[-2.38 -2.77 -0.12 -0.25 -1.32  3.94 -0.36 -0.68  2.63  3.64 -2.91  1.15
  0.65  0.76 -0.25  0.87  4.39  1.75  0.99 -2.28  0.85  1.59 -0.23 -2.12
 -0.44 -1.74  2.14  0.25  1.72  0.57 -4.48  1.41  2.57 -1.04 -1.72 -2.58
  0.60  1.38 -1.92  0.47 -1.18 -2.76  1.67]	2
[ 0.90  0.70 -0.41  0.83 -1.24  1.52  0.44  0.23  1.41  2.03  1.99  0.54
 -2.83  0.71  0.91  2.30  0.17  0.23 -0.24  3.51 -0.56 -0.84 -2.33 -1.73
 -0.60  0.71  0.58 -1.46  3.63  4.59 -0.48 -3.43  1.56 -1.79  0.70  0.26
 -1.19  0.97 -1.50 -0.70 -4.75  1.07  0.74]	1
[ 0.15 -2.07 -0.55 -0.42 -0.94  1.68 -0.77 -0.34  2.03  0.57 -1.97  1.67
 -1.10 -0.53  0.19  1.33  0.68  1.64 -1.05 -0.27  0.40  0.62  1.28  0.84
  0.33 -2.15 -0.21  0.53 -0.52 -1.58 -0.59  0.80  0.72 -0.21 -1.00 -0.91
  0.74  0.43  0.44  0.00 -1.41 -1.86 -0.72]	2
[-1.68 -3.16 -0.51  0.10 -0.88  3.32 -1.14 -2.07  1.87  5.98 -3.50  1.15
  1.65  0.24 -0.07 -0.84  6.19  4.03 -0.18 -6.57 -0.33  1.98  0.18 -2.34
 -1.14 -0.86  1.65  0.74 -0.19 -1.32 -3.55  3.86  3.99 -0.97 -2.70 -2.10
  0.54  0.59 -0.76 -0.24  1.16 -3.12 -0.09]	2
[-0.26 -0.99 -2.33  1.71 -3.18  2.59  1.19  0.40  1.48 -2.39 -1.36 -0.32
  1.18 -0.45  3.85  1.85 -0.22 -0.86  0.06 -3.82 -1.00  2.58 -0.22 -0.83
  1.33 -0.47  0.01  2.72  1.25 -5.16  1.19 -0.44  0.98  1.56 -2.20 -0.79
  0.63  0.59 -0.84 -0.86  1.98  1.49 -2.71]	0
[ 0.60 -1.61 -0.98  0.38 -3.73  0.77  0.90 -0.32  2.89 -1.11 -4.58  1.27
 -0.77 -0.62  0.99  3.35 -1.35 -0.50 -0.15  3.33 -0.88  2.51 -0.23 -1.82
  0.16 -2.37  0.08  0.64  1.86 -0.28 -1.30 -3.31  0.34  0.71  0.78 -0.66
  0.39  0.44  0.12 -1.20 -3.46 -2.33  1.59]	0
[ 0.97  1.36  0.20  0.28 -2.52 -2.77  0.54 -0.43 -0.62  0.19  1.22 -0.86
  0.20 -0.47  0.71  0.63 -2.64 -2.88  0.35  2.37 -0.15  1.76 -1.35 -0.06
  0.87  1.25 -0.25  0.07 -0.27  0.96 -1.11 -2.16 -0.55  1.47  1.13  0.97
  0.18  0.16 -0.50 -0.12 -0.34 -0.46  0.56]	1
[-2.06 -0.96  0.49  1.65 -1.66 -2.27 -0.11 -0.26  1.12  0.31  0.81  0.44
  1.69 -0.28 -0.57  1.79 -0.96 -1.49  1.37  0.91  1.26  3.22 -0.43  2.13
  0.69  0.80 -0.25  0.09  0.28 -2.27 -3.98  0.78 -0.96  1.56  0.19 -1.50
  0.48  1.14 -1.00 -0.93 -0.73 -1.39  1.03]	3
[-1.23 -1.03 -0.80  1.30 -4.30  2.01  0.21 -2.39  1.90  4.37 -1.86  0.06
  0.95  0.37  0.62  1.06  2.20 -0.78  0.16 -2.22 -0.70  3.58 -2.46 -3.13
 -0.25  0.52  1.31  0.70  1.30  0.74 -4.36 -0.99  3.47  0.54  0.21 -0.65
  0.05  1.40 -2.51 -2.71 -0.65 -2.06  1.29]	0
[ 1.92 -1.57 -1.02  2.43 -5.56  1.22 -0.78 -2.19  3.28  4.08  0.42  0.54
 -2.38 -1.36  3.71  2.74 -1.15 -1.64 -1.00 -2.69 -0.30  3.21 -1.57  1.93
  1.37 -0.42 -1.35  2.39 -4.49 -2.87 -0.81  1.44  4.37  1.45 -1.26  1.53
  1.08  1.65 -2.23 -2.57 -2.88 -1.27 -4.32]	1
[-1.88 -0.57  0.43  1.80  2.76  2.64  0.57  1.47  2.14 -1.29 -3.91 -0.22
 -1.49  1.29 -0.76  2.68  3.10  1.18  3.09 -0.43 -0.98 -2.13 -1.11 -3.03
 -3.27 -0.51 -0.03 -1.13  4.48  0.89  2.28 -0.49  2.50 -2.01 -0.55 -0.65
 -2.75  0.74 -0.31  3.69 -6.06  2.74  2.44]	2
[ 1.64 -1.87 -0.15  0.50 -2.58 -1.84  0.21  1.00  2.66 -0.49 -1.94  1.12
 -0.49 -0.69  1.98  3.25 -1.37 -0.08  1.18  2.06  0.41  2.22  1.34  1.15
  0.70 -1.82  0.00  0.70  0.00 -1.66 -0.02 -0.76 -0.09  1.56 -1.60 -1.04
  0.94  0.91  0.10 -0.79 -2.54 -2.05 -0.21]	0
[ 4.43 -0.56 -0.56 -0.88 -5.15 -2.67 -0.12  0.15  2.42  3.99  1.78  1.32
 -0.55 -0.62  4.51  1.95 -1.77 -0.03 -0.68  2.36  0.65  3.09  1.08  0.56
  2.41 -1.32  1.46  1.43 -0.43  1.55 -2.31 -1.67  0.63  1.82 -2.26 -0.75
  1.99  1.05 -0.87 -3.84 -0.20 -3.29 -1.44]	1
[-1.21 -1.57  0.14  1.55 -1.49 -1.26  0.61  0.62  2.56 -0.42 -0.19  1.10
  0.40 -0.60  0.22  3.22 -1.13 -0.38  0.87  1.80  0.76  2.77  0.26  2.01
  0.28 -0.37 -0.36  0.14  0.91 -2.24 -2.32  0.62 -0.62  1.00 -0.39 -1.26
  0.30  0.71 -0.29 -0.18 -2.88 -1.01  0.24]	1
[ 1.34 -0.79 -1.32 -0.38 -1.21  1.68  0.06  0.56  1.65  0.15 -1.67 -0.05
 -0.63 -0.16  2.46  0.41  0.88  0.26  0.71 -1.69 -0.41  0.11  0.44 -0.75
  0.45 -1.82  0.88  1.15  0.17 -0.54  1.36  0.15  1.63 -0.05 -2.09 -0.35
  0.65  0.28 -0.24  0.34 -0.13 -0.19 -1.02]	2
[ 0.89 -0.54 -1.65  2.57 -4.36  1.87 -0.49 -1.79  3.01  3.85 -2.59  2.10
 -2.25 -1.29  2.00  4.16 -0.09  1.35 -2.11 -0.82 -0.69  3.10 -1.00  0.38
 -0.32 -0.99 -1.42  1.27 -0.95 -1.89 -1.17 -0.15  3.37  0.31 -0.24  0.16
  0.39  1.06 -0.91 -2.21 -4.80 -1.77 -2.07]	1
[ 0.59 -0.12 -0.37  1.03 -1.47  1.61 -0.13  1.15  2.21  0.28  2.58  0.34
 -2.06  0.52  2.85  2.48 -0.97 -1.44  0.68  1.52  0.19 -0.19 -1.40  0.82
  0.73 -0.43  0.09  0.09  1.50  1.08  1.21 -1.41  1.27 -1.06 -1.32  0.04
 -0.06  1.48 -1.93  0.18 -3.02  1.46 -1.37]	1
[ 1.96 -0.70  0.00 -0.49 -1.33 -0.79 -0.37  0.78  1.91  0.92 -0.72  0.64
 -1.06 -0.14  1.67  1.73 -0.35  0.59  0.47  1.80  0.32  0.66  1.01  1.05
  0.42 -1.77  0.45  0.31 -0.07  0.75 -0.21 -0.54  0.40  0.15 -1.09 -0.57
  0.64  0.35 -0.06 -0.41 -2.37 -1.68 -0.04]	1
[-1.52  1.06  0.79 -1.46  2.90  0.69 -0.84 -0.27 -0.65  2.31  0.71  1.25
  0.39  0.77 -3.29 -1.59  2.68  3.22 -0.82  1.33  0.89 -2.21  1.18 -0.44
 -0.67  0.07  1.59 -1.85  1.22  3.19 -2.64  0.93 -0.98 -2.13  0.51 -1.20
 -0.37 -0.51  0.65  0.81  0.10 -1.55  2.37]	2
[-0.74 -0.41 -0.34  1.23 -1.72 -1.46 -0.66 -0.33  0.67  4.92  4.46  0.61
  1.74 -0.32  1.30  0.50  1.64  1.12 -0.21 -2.53  0.53  2.42 -0.93  1.62
  0.71  2.17  0.89  0.52  0.00 -0.80 -3.79  2.33  0.59 -0.25 -2.25 -1.18
  0.43  1.09 -1.81 -2.09  1.20 -1.36 -1.87]	3
[ 1.97  0.03 -0.11  0.12 -1.58  0.03 -0.69 -0.28  1.28  2.91  2.42  0.95
 -1.88  0.21  1.51  1.42 -0.53  0.38 -0.79  4.10  0.17 -0.37 -0.62  0.31
  0.45 -0.14  0.13 -0.91  0.70  3.35 -0.61 -1.73  0.87 -1.05 -0.26  0.24
  0.11  0.69 -0.85 -1.21 -3.10 -0.52 -0.23]	1
[ 1.39  0.47 -0.16  1.46 -0.25  0.11  0.73  0.07  0.64 -0.17 -5.18 -0.70
 -0.42  0.13  0.83  1.80  0.58  0.80  1.54 -1.78 -2.09  0.22 -0.33 -2.70
 -2.48 -0.33 -1.26  0.51  0.55 -0.56  3.53 -0.87  1.91  0.27 -0.11  1.21
 -1.67 -0.47  0.83  0.78 -3.69  1.16  0.27]	0
[ 1.05 -0.25 -0.45  2.00 -1.69 -0.37 -0.31 -0.14  1.91  3.27  0.28  0.62
 -0.91 -0.05  1.80  2.79  0.44  1.03  0.08 -1.04 -0.83  1.28 -0.76  0.35
 -0.90  0.57 -0.62  0.44 -0.24 -0.71 -0.20  0.49  2.65 -0.48 -1.11  0.18
 -0.34  0.62 -0.84 -0.88 -3.85  0.29 -1.69]	1
[ 2.83  0.09 -1.42 -1.37 -2.16  3.14  0.41  0.40  1.53  2.25  1.27  0.64
 -1.56  0.93  3.22  0.08  1.72  0.88 -1.00  1.82 -0.59 -1.43 -0.81 -4.08
  0.91 -1.40  3.09 -0.54  4.13  5.50 -0.22 -4.21  1.42 -2.03 -1.60 -1.79
  0.31  0.58 -1.55 -1.49 -0.19 -0.08 -0.05]	3
[ 0.69  0.48 -0.92  1.11 -4.10  1.09  1.06 -2.09  0.68  0.14 -3.68 -1.56
 -0.42 -0.10  1.30  1.27 -0.69 -2.76  0.54 -1.34 -1.60  2.58 -2.19 -3.64
 -0.30  0.22 -0.41  1.18  0.35 -0.22 -0.04 -2.57  2.76  1.72  1.11  1.06
 -0.10  0.48 -1.25 -1.49 -0.86 -0.22  0.78]	3
[ 2.43 -0.52 -0.72  2.11 -3.06  0.89  1.74  1.57  3.83 -1.34 -2.54  0.41
 -2.64 -0.33  4.28  4.64 -1.70 -1.36  1.70  1.71 -0.88  1.42 -0.44 -0.32
  0.10 -2.07 -0.55  1.43  1.60 -0.91  2.60 -2.74  1.95  0.92 -1.56  0.32
 -0.32  1.16 -1.46 -0.03 -5.76  0.80 -1.01]	1
[ 0.80 -0.93  0.22  2.88 -1.31 -4.61  0.79  2.43  3.23  1.23 -0.43  0.35
  1.04 -0.51  3.62  5.01 -0.15  0.67  3.37 -0.46  0.47  3.65  0.84  2.03
 -1.24  0.49 -0.80  0.83  0.88 -3.24 -0.65  1.44  0.85  1.56 -3.40 -1.05
 -0.62  1.32 -0.03 -0.09 -4.86  0.54 -0.88]	1
[ 1.23  0.88  0.75 -0.68 -3.12 -1.60 -0.19 -2.96 -1.06  4.15 -2.01 -1.79
  0.50 -0.34 -0.82 -1.70  0.03 -2.23 -0.02 -1.07 -0.69  2.26 -1.36 -2.31
  0.03  1.25  0.30  0.40 -3.10  1.79 -2.14 -0.87  2.25  1.79  1.70  1.71
  0.41 -0.24 -0.59 -2.46  1.11 -2.32  1.86]	3
[-0.68 -0.86 -0.67 -0.38  0.65  3.44 -1.56 -3.38 -1.18  2.74 -4.58  1.16
 -1.25 -0.65 -3.51 -1.76  2.90  3.34 -3.36 -2.55 -1.61 -0.87  0.17 -2.85
 -2.21 -0.48 -0.58 -0.50 -1.44  0.93 -0.75  0.99  2.74 -1.38  2.43  0.77
 -0.49 -1.35  1.26 -0.45 -0.38 -2.27  0.70]	2
[ 0.15 -0.28 -1.78  0.30 -3.40  4.11  0.57 -0.77  0.92 -2.10 -0.06  0.50
 -2.33 -0.57  0.91  1.20 -2.10 -2.03 -2.19  2.54 -0.83  0.38 -2.02 -1.18
  1.71 -1.04 -0.07  0.33  1.87  1.01  0.42 -4.00  0.12  0.53  2.15  0.05
  0.43  0.38 -0.73 -1.48 -1.29  0.18 -0.66]	1
[ 1.89 -0.52 -0.33 -1.62 -2.55  0.40 -0.53  0.14  1.20  0.04 -0.45  0.42
 -1.57 -0.24  1.44  0.65 -1.74 -1.24 -0.45  3.43  0.39  0.44  0.16  0.14
  1.68 -2.56  0.81  0.40 -0.36  2.12 -0.71 -2.39 -0.14  0.76 -0.03 -0.12
  1.58  0.43 -0.39 -0.98 -0.28 -2.14  0.23]	1
[-2.54 -1.57 -0.77  0.11 -0.64  3.81  1.65  0.31  1.90 -2.44 -4.61  0.08
  0.33  0.74 -0.71  1.41  1.64 -0.37  1.30  0.72 -0.39  0.43 -1.20 -3.46
 -0.59 -1.80  1.30  0.05  4.75  0.19 -0.94 -1.94  0.14  0.08  0.75 -1.66
 -0.42  0.68 -0.91  1.41 -1.76 -0.44  2.96]	0
[-2.04 -2.77  0.98  1.15  1.27  2.83 -1.53 -0.34  2.77  3.52  0.58  1.18
 -0.76  0.53 -0.91  1.62  3.20  1.74  0.72 -1.94  1.35  0.21  0.07  2.22
 -0.78 -1.05  0.25 -0.35 -0.70 -1.10 -2.83  4.59  2.37 -1.60 -2.00 -1.90
 -0.04  1.56 -1.40  1.17 -2.61 -1.11 -0.65]	2
[-2.24 -2.08 -0.39 -0.29 -0.63  5.66 -0.60 -3.10  1.02 -0.55 -6.93  0.95
 -2.55 -0.05 -4.37 -0.12  1.20 -0.28 -2.13  0.37 -0.54 -0.14 -0.44 -2.28
 -1.10 -2.55 -0.90 -0.50 -1.42  0.04 -0.76 -0.57  2.40 -0.36  3.80  0.67
  0.33 -0.32  0.88  0.84 -3.00 -3.13  2.48]	2
